Each row has a class, written after it.
[-46  21   9   2  17 -17  37  23  72  29 -46 -68 -46 -35  44  11  20  -6
  44  46 -61  42   8  32  -7 -45  32 -54  70  57  -2   0 100] -> bilo
[ 10  19  16 -58 -29 -13  25  16 -28  10  15  33  14   0  48  35 -67  22
 -43 -38  -3 -13  35   5  25 -27  39 -35 -31   5 -41   5   2] -> tuvas
[ 21   9   4 -17 -61 -10   0   4 -54   7  17  38  38   2  61  38 -52  12
 -44 -30  -1 -27  51   4  58 -32  38 -23   2  31 -34  -2   0] -> gos
[ 37   9  19 -42 -38  26   8  15 -61   9  35  38  23 -25  43  42 -92  20
 -45 -42  19 -43  28   7  67  -8  38 -15  18   5 -40   8   2] -> Natu
[-57 -14 -38 -66 -25 -59 -44 -27 -87  61 -52  10 -24 -22 -59 -48 -13  21
  99 -32 -59 -57 -10   8 -60  13  68 -48 -31 -31  -2  29 -23] -> zut
[-36  18   6  26  53 -11  29  20  25  25 -71  -9 -42 -42  27  -8 -19 -24
  76  30 -45  36  -1  37 -20   2   9 -43  61  61  -4  -2  89] -> Natu
[-49  16  13  38  31 -10  32  10  23  15 -52 -24 -32 -59  28   5   4  -4
  56  47 -68  40 -10  27  30   6  29 -46  57  85   8 -21  75] -> Tedaz
[-70 -26 -43 -81 -32 -60 -44 -33 -19  51 -31   0 -28  -8 -22 -58 -15  12
  88 -31 -24 -42  -4  37 -84  24  93 -62 -21 -27 -31  60 -50] -> bilo
[ 12   4 -20 -23 -69 -20   7  13 -54  23  26  58  38  15  49  44 -66   1
 -46 -29  14 -23  37   5  29 -13  16  -7 -45  20 -19   0  20] -> Guno
[-22   2 -45 -47  62  24   4 -17  50  -3 -36  20  45  47 -13 -61 -52  44
  35 -25  24   5  12  19 -29  27 -16  67  41 -37 -34  -6  -6] -> fek
[-58  10   0  46  41 -12  31  -2  31  27 -84 -16 -50 -37  31  -8   2 -12
  72  44 -55  45  36  23 -15  -4  39 -50  27  68   3 -26 114] -> von
[-14  -8 -35 -57  27  34   9 -21  54 -12 -16  37  46  32  10 -67 -47  55
  55 -37  43 -19  -7  26 -31   8  -2  50  31 -23 -46  -3 -32] -> fek
[-66 -24 -41 -62 -11 -55 -38 -27 -64  71 -31  31 -19 -44 -41 -72   1  20
  82 -26 -16 -61  10  37 -57  28  63 -86 -51  -6 -16  38 -40] -> donev
[  6  -4  -6 -22 -65  -2  15  22 -72  19  25  54  36  37  67  32 -72  27
 -26 -39  24 -26  25   6  48  -8  16 -16 -35  15 -28   6   3] -> fek
[  2   7 -52 -66  50   7  11 -12  63 -16 -39  27  53  35 -35 -74 -56  21
  24  -8  33   9  21  20 -52  13   3  70  24 -44 -19  -2  21] -> taru
[-31 -25 -42 -68 -49 -42 -37 -33 -68  60 -29  35  -4 -36 -54 -54 -16  -6
  61 -35 -39 -48  18  25 -73  24  83 -56 -41 -20  -4  49 -30] -> taru
[ 23   1 -10 -26 -41   8   9  17 -77  18  17  55  31   9  42  51 -94  -1
 -14 -38  -1 -24  46  11  24  -2  32 -23 -28  14 -23  20  18] -> Natu
[ 31 -11  27 -32  45  -6 -49 -29  29  22   9   2  17  59  34 -76 -15  15
 -33  29   9   1  32   4 -54 -51 -30  10 -57 -17 -37   4 -36] -> von
[-51 -23 -38 -43 -23 -52 -38 -33 -61  49 -38  13 -16 -39 -38 -60   0   9
  76 -26 -38 -47  -6  25 -58  23  96 -60 -17 -19 -19  46 -55] -> gos
[ 37  -5  22 -45  18 -24 -37 -19 -14  46  -7  14  35  52  32 -90  -7  -5
 -54  26 -26  10  47   8 -56 -66 -99  14 -87   7 -39   3 -31] -> donev
[  7  17  22 -35 -30   3  -7   4 -45  -3  17  37  24   2  36  31 -75  27
 -54 -33   4 -35  49  12  60 -12  29 -30 -15  12 -29  -8   7] -> pag
[-18  14 -44 -67  77   0  -7 -11  55  -1 -42  10  32  23 -36 -51 -16  44
  23 -13  31   0  35  25 -31   9 -15  54  29 -28 -24 -13  15] -> donev
[ 15  13  23 -32 -34  -9   3  -5 -69  37  19  30  22   2  37  28 -46  29
 -31 -31  24 -30  56  12  77 -37  20 -36 -19  23 -40 -11  11] -> donev
[ -3   5 -13 -48 -59 -23  -1  20 -43  19  16  18  16  33  57  36 -71  18
 -33 -21  11 -17  39  15  21 -18  29 -19 -30  -3 -35  19  12] -> bilo
[ 12   6 -12 -11 -60 -19  -2  15 -68  10  11  43  31   9  58  39 -52  10
 -44 -24   0 -22  51   5  42 -12  30 -28 -22  19 -29   2   2] -> gos
[ 24 -13  29 -22  44  -6 -36 -26  19  15   8  15  16  50  41 -91 -25  13
 -31  37  -2 -15  27   4 -61 -37 -43   1 -70 -16 -39   3 -37] -> von
[ 15  13  23 -43 -30 -15   4  12 -78   6  14  29  20  19  57  34 -84  24
  -5 -30   0 -31  37  -4  62 -33  60 -54 -24  17 -26  -6  26] -> zut
[-14  14 -56 -42  68  12 -16 -17  56 -12 -36  14  54  12 -40 -34 -60  39
  22 -10  25  20  21  19 -28  36   3  78  37 -24 -29 -12   5] -> Tedaz
[  8 -13  31  -7  36  19 -36 -39  14  19 -19  15  12  35  38 -76 -46  -5
 -34  46 -14   9  39  -1 -51  -8 -46  31 -52   2 -39   3 -11] -> von
[-60 -34 -41 -55 -31 -33 -35 -33 -66  77 -29  29 -13 -21 -34 -68 -21  31
  85 -44 -33 -43  -8  36 -49  39  71 -54 -29 -14 -27  47 -51] -> fek
[  8  17   3 -39 -33  -9 -11   8 -55  15  18  29  31 -15  42  62 -72  34
 -44 -33   6 -20  45   1  42  -9  53 -19 -18  10 -35  -1   3] -> Tedaz
[ 26  -4  34 -41  40   1  -6 -13  -5  -5   6  13  28  46  27 -94 -36 -21
 -43  21 -49  21  17  -4 -48  -5 -56 -14 -58  -8 -44  10 -52] -> tuvas
[  1  15  26 -50 -19 -25   3  16 -70  21  11  28  13   4  61  16 -41  29
 -28 -20  18 -40  43  12  53 -34  27 -54 -29  21 -33  -5   9] -> donev
[-72 -33 -41 -46 -20 -35 -58 -38 -59  50 -33  35 -22 -32 -48 -62 -16   8
  81 -16 -30 -63   9  18 -65  48  99 -71 -36  -5  -4  38 -28] -> von
[-53 -21 -48 -69 -37 -52 -18 -21 -30  61 -31  26 -25 -42 -60 -49 -24  11
  65 -35 -45 -25   3  33 -65  41  87 -68 -44 -20 -23  50 -38] -> tuvas
[-40  19  -1  46  22 -25  51  15  40  24 -63 -48 -30 -51  20  -9  30 -16
  38  57 -90  45  15  19   4 -19  25 -39  65  63  10 -11  99] -> gos
[  7  11  22 -11 -50  -3   4  -6 -43  -1  12  41  20  -3  51  32 -66   8
 -39 -39   3 -18  57  10  55 -17  25 -36 -29  30 -29 -12  14] -> pag
[ 43  -2  17 -39   1   3 -17 -15   2  30  -7  26  32  43  21 -77 -40 -21
 -61  17 -51  28  29   2 -61 -43 -92   9 -79  -6 -45   5 -45] -> tuvas
[-47  28  14  37  37 -35  32  10  41  11 -85 -25 -42 -44  38  -5   3 -15
  69  26 -61  46  28  36  -4 -22  14 -58  47  80   3 -30 102] -> pag
[-52  23  11  31  36 -40  60  18  60   3 -50 -36 -40 -59  45   9  26   9
  71  33 -53  43 -13  24   8 -24  52 -51  49  77   8 -23  85] -> Tedaz
[-38  18   7  30  33   3  43  13  21  28 -68 -10 -41 -48  32   4 -18 -17
  81  31 -69  31   8  37 -11  -3  10 -52  60  64  -8  -6  89] -> Natu
[-52  17   7  40  15 -15  38  18  22  49 -69 -12 -38 -21  46 -10   1   5
  81  30 -44  44  -4  42  -1 -16   3 -52  44  73 -15 -13  89] -> fek
[ 23 -17  32 -10  64  10 -42 -42  16  15 -23  11  12  29  39 -93 -49 -10
 -33  42 -16  -2  40  -3 -64 -10 -56  32 -50 -10 -34   3 -27] -> von
[ 31  12  -8 -17 -65  10  -3   0 -68  21  29  31  47 -14  29  73 -68  36
 -23 -36   4 -14  49   4  67 -24  42  -7 -11  25 -34  -9   6] -> Tedaz
[ -3   5 -31 -65  78  15  23 -20  54 -28 -38  30  30   7  12 -51 -36  27
  57 -39  42  -3  24  23 -68   1  33  25  15 -36 -18  -6   1] -> taru
[-59 -23 -33 -55 -33 -54 -31 -33 -60  47 -29  20 -22 -22 -48 -52 -29   6
  97 -27 -39 -44  -3  13 -60  34 100 -66 -51 -17 -10  48 -20] -> zut
[-40  26   3  29  39 -36  51  17  52  43 -46 -41 -25 -34  26  -4  24 -11
  46  49 -61  52  -2  28  -9 -42  18 -31  47  71  12 -18 114] -> Guno
[  8  12  -1 -20 -73   0  17 -14 -40  21  29  59  39  21  51  53 -60  11
 -31 -48  19 -22  34   5  55 -39  28 -13 -20  27 -35 -17  13] -> Guno
[-37  19  25  39  55 -32  69  17  44   1 -65 -46 -49 -52  58  -7  35  -5
  52  41 -76  37  -2  24  19 -39  43 -54  69  69  13 -22  86] -> gos
[ -5   3 -41 -53  39  16  -3 -23  74 -29 -22  27  42   4 -10 -65 -21  40
  19 -25  32 -13   9  23 -31   3  14  53  45 -22 -42  -7 -31] -> gos
[  5   9  -9 -22 -76 -28  -1  24 -80  35  19  43  24  17  34  38 -41  22
 -37 -11  32 -25  49  12  54 -17  -1 -26 -51  20 -26  -2  26] -> donev
[-44 -38 -47 -64 -48  -8 -50 -36 -64  53 -15  38  -8 -61 -62 -31 -29  -7
  77 -41 -51 -65   2  26 -67  69  74 -27  -1  -3  -6  68 -49] -> Natu
[-54  12   5  36  28  -8  46  16  41  47 -48 -30 -27 -13  23 -18  11   8
  62  48 -65  42  -3  33  -3  -7   5 -41  46  62  -3  -1  93] -> fek
[ 25  -4  17 -26   4  -9 -42 -27  13  19 -15  18  36  38  30 -76 -41 -11
 -52  16 -39  18  57  14 -57 -31 -78  19 -66  10 -39   5 -25] -> pag
[ -3  -1 -38 -42  86  34   8 -19  56 -30 -29  33  22 -24  -2 -43 -49  25
  79 -48  39 -20  13  30 -56  38  10  31  59 -28 -33  -2 -21] -> Natu
[-47 -38 -43 -65 -50 -10 -52 -31 -71  55 -14  35 -12 -67 -59 -40 -31  -4
  75 -36 -52 -64   0  30 -67  73  80 -42  -5  -4 -14  70 -50] -> Natu
[-46  24   7  39  54 -15  56  10  50  25 -45 -36 -26 -15  22   4  31 -24
  48  53 -80  57   5  23 -13 -27  14 -49  41  66  16 -19 112] -> Guno
[-42  12  32  37  29 -15  37   9  61   2 -65 -28 -51 -66  35 -18  12 -22
  48  42 -65  39   2  36  17 -13  12 -48  56  95  19 -20  93] -> pag
[-49  13  28  28  23 -11  47  17  12  17 -56 -33 -49 -52  26  -9   4  -9
  81  50 -74  36 -20  20  32 -15  38 -51  50  90  21 -17 113] -> zut
[ 15  11   5 -27 -16   8 -14  12 -58   6  16  36  25  12  32  16 -80  45
 -47 -10  29 -42  50   4  66   1  35 -10  -6  -5 -37 -19  20] -> von
[-16  -6 -45 -52  41  27  -9 -33  75 -17 -20  37  34  -2 -21 -70 -44  50
  43 -23  48 -30  22  21 -34   9  33  44  25 -21 -35 -17  -3] -> von
[ 10   6 -22 -20 -72 -13  13   9 -49  23  25  64  39  22  57  58 -64   1
 -45 -39  13 -16  46   6  37 -27  21 -20 -42  27 -18  -8  26] -> Guno
[-16  26 -17 -55  73   0  22 -20  62 -13 -16   8  29  -5 -44 -44 -26  43
  49 -42  13   8  10   9 -27 -24  46  38  24  -8 -25 -15  51] -> zut
[ 16  -5  35 -34  38 -13 -42 -22  -7  35 -24   8  11  28  43 -80 -19  -5
 -23  41  -6  -1  33  16 -61 -24 -85  15 -57   5 -40  12 -32] -> donev
[ 16 -13  27 -36  22  -4 -38 -29  25  21 -11  -9   9  43  62 -67 -39 -17
 -40  25 -24  12  33   8 -77 -20 -75  30 -43 -15 -47  26 -46] -> bilo
[  5   8  -1  -4 -72 -10  -1   8 -49   4   8  47  24  -6  50  44 -77   6
 -37 -26  10 -24  63  11  39   1  11 -28 -39  24 -24  -4  19] -> pag
[ 50  -7  32 -48  37 -25 -17 -20  19  20  12   5  30  50  40 -94 -19  -7
 -38  21   0   9  24   7 -79 -51 -40   9 -69 -29 -32  22 -38] -> taru
[-31  10 -47 -64  53   7 -10 -19  87 -11 -36   3  26  30 -13 -56 -45  21
  18 -24  29   7  14  22 -53   4  -9  54  43 -40 -38  -2   2] -> bilo
[-37 -36 -40 -58 -33 -18 -49 -32 -82  57 -20  36 -13 -58 -55 -38 -40  -4
  88 -36 -56 -71   1  31 -68  65  74 -46  -8  -8 -12  68 -53] -> Natu
[-34 -33 -31 -56 -54 -46 -20 -39 -46  46 -22  33 -23 -57  -5 -37   4  -3
  74 -49 -34 -56 -12  24 -64   4  76 -52 -32   3  -4  32 -53] -> Guno
[-16  12 -44 -59  70  -4 -11  -9  52  10 -41   8  36  25 -33 -65 -24  43
  29  -2  36   1  31  30 -21   7 -23  52  34 -19 -28 -15  15] -> donev
[  0   4   5 -39 -26   9   0   2 -52  13  12  38  16   5  58  24 -65  39
 -14 -29  31 -40  41   1  49 -43  74 -44 -22  10 -27 -16  16] -> von
[ 24  23   4 -29 -56  -1  -5  13 -56   6  33  43  47  -7  37  54 -82  32
 -69 -33  19 -30  39  -6  60 -21  26 -11 -23   3 -44 -11   4] -> Tedaz
